Below is a small trained network, with its code and all its weights. Each question gives an input and a class and asks what happens when units are switched off, that is, made to give their printed mean instead of their output.

import numpy as np


def w(rows, s, z=0):
    codes = np.array(rows[::2]) - 128.0
    scale = np.full(codes.shape[1], s)
    scale[-1] = z or s
    return codes * scale


def norm(h):
    return h / np.sqrt((h * h).mean(-1, keepdims=True) + 1e-5)


def f(y):
    return y / 2 * (1 + np.tanh(0.7978845608 * (y + 0.044715 * y**3)))


def log_softmax(a):
    a = a - a.max(-1, keepdims=True)
    return a - np.log(np.exp(a).sum(-1, keepdims=True))


def net(x, mask):
    res = np.array(x, float).reshape(1, 5) / 4 @ E
    u = 0
    for l in range(3):
        y = f(norm(res) @ A[l][:, :-1].T + A[l][:, -1])
        res = res + np.where(mask[u : u + 8], y, B[l][:, -1]) @ B[l][:, :-1]
        u += 8
    return log_softmax(norm(res)[-1] @ U[:, :-1].T + U[:, -1])


A, B = {}, {}
E = w([
[109,137,43,194,22,176,121,99],'x0',
[103,134,2,187,153,133,203,121],'x1',
[96,55,59,101,170,213,194,205],'x2',
[136,198,111,108,90,123,151,186],'x3',
[134,151,190,157,169,203,111,158],'x4',
],0.0041)
A[0] = w([
[147,49,137,83,112,142,102,128,58],'L0N1',
[147,121,122,131,130,126,124,132,130],'L0N2',
[129,133,254,110,129,132,41,111,86],'L0N3',
[136,104,123,109,192,162,181,196,48],'L0N4',
[167,231,106,112,135,90,174,186,16],'L0N5',
[132,115,71,99,90,120,160,127,62],'L0N6',
[73,144,44,162,173,180,180,178,4],'L0N7',
[64,89,74,147,122,149,141,120,32],'L0N8',
],0.0046,0.0043)
B[0] = w([
[121,135,113,136,124,161,174,148,98],'L0N1',
[119,130,129,125,127,131,134,117,130],'L0N2',
[202,181,184,203,201,95,143,81,252],'L0N3',
[102,90,169,104,145,154,3,86,162],'L0N4',
[51,147,90,128,98,184,211,153,107],'L0N5',
[146,143,83,166,108,99,101,138,118],'L0N6',
[214,158,205,132,159,45,65,43,167],'L0N7',
[184,156,129,118,122,47,135,113,112],'L0N8',
],0.0043,0.002)
A[1] = w([
[142,114,148,76,157,131,163,175,66],'L1N1',
[143,102,216,41,192,171,151,208,145],'L1N2',
[152,144,195,75,89,34,72,110,42],'L1N3',
[107,148,197,89,58,89,68,103,55],'L1N4',
[75,174,96,124,61,123,158,132,136],'L1N5',
[102,58,142,46,134,179,133,198,39],'L1N6',
[117,2,116,84,179,130,129,94,97],'L1N7',
[150,120,167,164,94,196,81,100,2],'L1N8',
],0.0063,0.003)
B[1] = w([
[78,138,75,148,141,143,107,97,146],'L1N1',
[43,214,67,140,56,176,68,143,254],'L1N2',
[188,170,203,44,171,97,203,118,187],'L1N3',
[153,102,179,105,231,118,141,64,169],'L1N4',
[106,178,156,2,111,147,79,150,180],'L1N5',
[42,177,57,35,173,107,109,94,178],'L1N6',
[105,110,72,41,175,88,152,169,195],'L1N7',
[71,43,94,169,129,177,91,92,136],'L1N8',
],0.0054,0.0045)
A[2] = w([
[180,170,192,131,126,90,142,151,50],'L2N1',
[188,154,157,144,133,107,162,135,68],'L2N2',
[149,106,151,196,121,194,105,95,7],'L2N3',
[163,123,103,143,93,131,114,128,68],'L2N4',
[146,131,71,159,2,130,155,140,113],'L2N5',
[133,187,184,152,143,182,150,193,121],'L2N6',
[147,108,126,113,140,140,112,120,105],'L2N7',
[144,44,106,111,168,78,190,131,2],'L2N8',
],0.0073,0.0021)
B[2] = w([
[149,181,139,51,156,121,175,86,213],'L2N1',
[131,148,151,90,127,155,113,130,162],'L2N2',
[82,151,111,161,37,165,89,206,152],'L2N3',
[113,135,134,111,149,132,116,167,121],'L2N4',
[47,199,115,1,238,149,106,141,254],'L2N5',
[181,170,151,119,84,89,193,73,197],'L2N6',
[127,126,109,126,123,117,120,144,118],'L2N7',
[181,64,121,178,85,117,161,197,162],'L2N8',
],0.0065,0.0028)
U = w([
[198,163,224,98,143,85,155,65,177],'0',
[118,126,175,225,68,179,84,129,1],'1',
[191,4,98,171,143,83,185,160,68],'2',
[44,147,62,69,148,147,111,155,228],'3',
],0.013,0.0032)

Each question gives the input, the list of numbers given to net, and the class t.
The units are the neurons (one row each of A and B). Each row of codes is followed by its name. A weight is (code - 128) times the scale printed after its matrix; where a second scale follows, it is the last column's (A, B and U).
mask holds one flag per neuron, layer by layer. A switched-off neuron (its flag False) gives its mean, the last column of its row in B, instead of its output. The means were averaged over made-up inputs and are rounded, as every weight is.
A unit's drop is (log p(t) with every unit on - log p(t) with that unit switched off) / (log p(t) with every unit on - log p(t) with every unit switched off).
The circuit of an input: a set's keep is (log p(t) with only the set's units on - log p(t) with every unit switched off) / (log p(t) with every unit on - log p(t) with every unit switched off). Starting from the 12 units with the biggest drops (on a tie, the unit counted first), units are removed one at a time, each time the one whose removal leaves the highest keep (on an exact tie, the one counted first), for as long as the keep stays at least 0.8.
units of the circuit, in order: the units of the circuit, biggest drop first
k most important neurons: the k neurons with the biggest drops, biggest first
k most important neurons of layer l: the k neurons of layer l with the biggest drops, biggest first
drop when u is switched off: that unit's drop, to one decimal
input [3,1,0,6,7], class 0: units of the circuit, in order => [L2N6]
input [2,4,7,2,-3], class 2: units of the circuit, in order => [L1N2; L2N8]
input [3,7,8,1,2], class 2: units of the circuit, in order => [L1N2; L0N7; L2N8]
input [4,3,8,1,2], class 2: 2 most important neurons => [L1N2; L0N7]
input [1,-7,3,-7,1], class 1: 2 most important neurons => [L0N3; L2N5]
input [0,4,4,3,2], class 2: 2 most important neurons => [L1N2; L0N7]
input [5,0,0,-6,4], class 1: 2 most important neurons => [L1N2; L1N8]
input [5,-3,-4,1,8], class 1: 2 most important neurons => [L1N8; L2N3]
input [1,-1,-3,-7,7], class 1: 2 most important neurons => [L2N3; L1N8]
input [3,-1,5,-6,-4], class 2: 2 most important neurons => [L1N2; L2N8]
input [-3,8,-3,-3,8], class 1: 2 most important neurons => [L1N3; L2N3]
input [-6,7,-6,-1,-6], class 2: 2 most important neurons of layer 2 => [L2N8; L2N5]
input [-6,3,-4,-5,-8], class 2: drop when L2N5 is switched off => 0.1
input [-6,6,4,-2,-8], class 2: drop when L2N4 is switched off => 0.0
input [6,-3,-4,-4,6], class 1: drop when L2N3 is switched off => 0.2
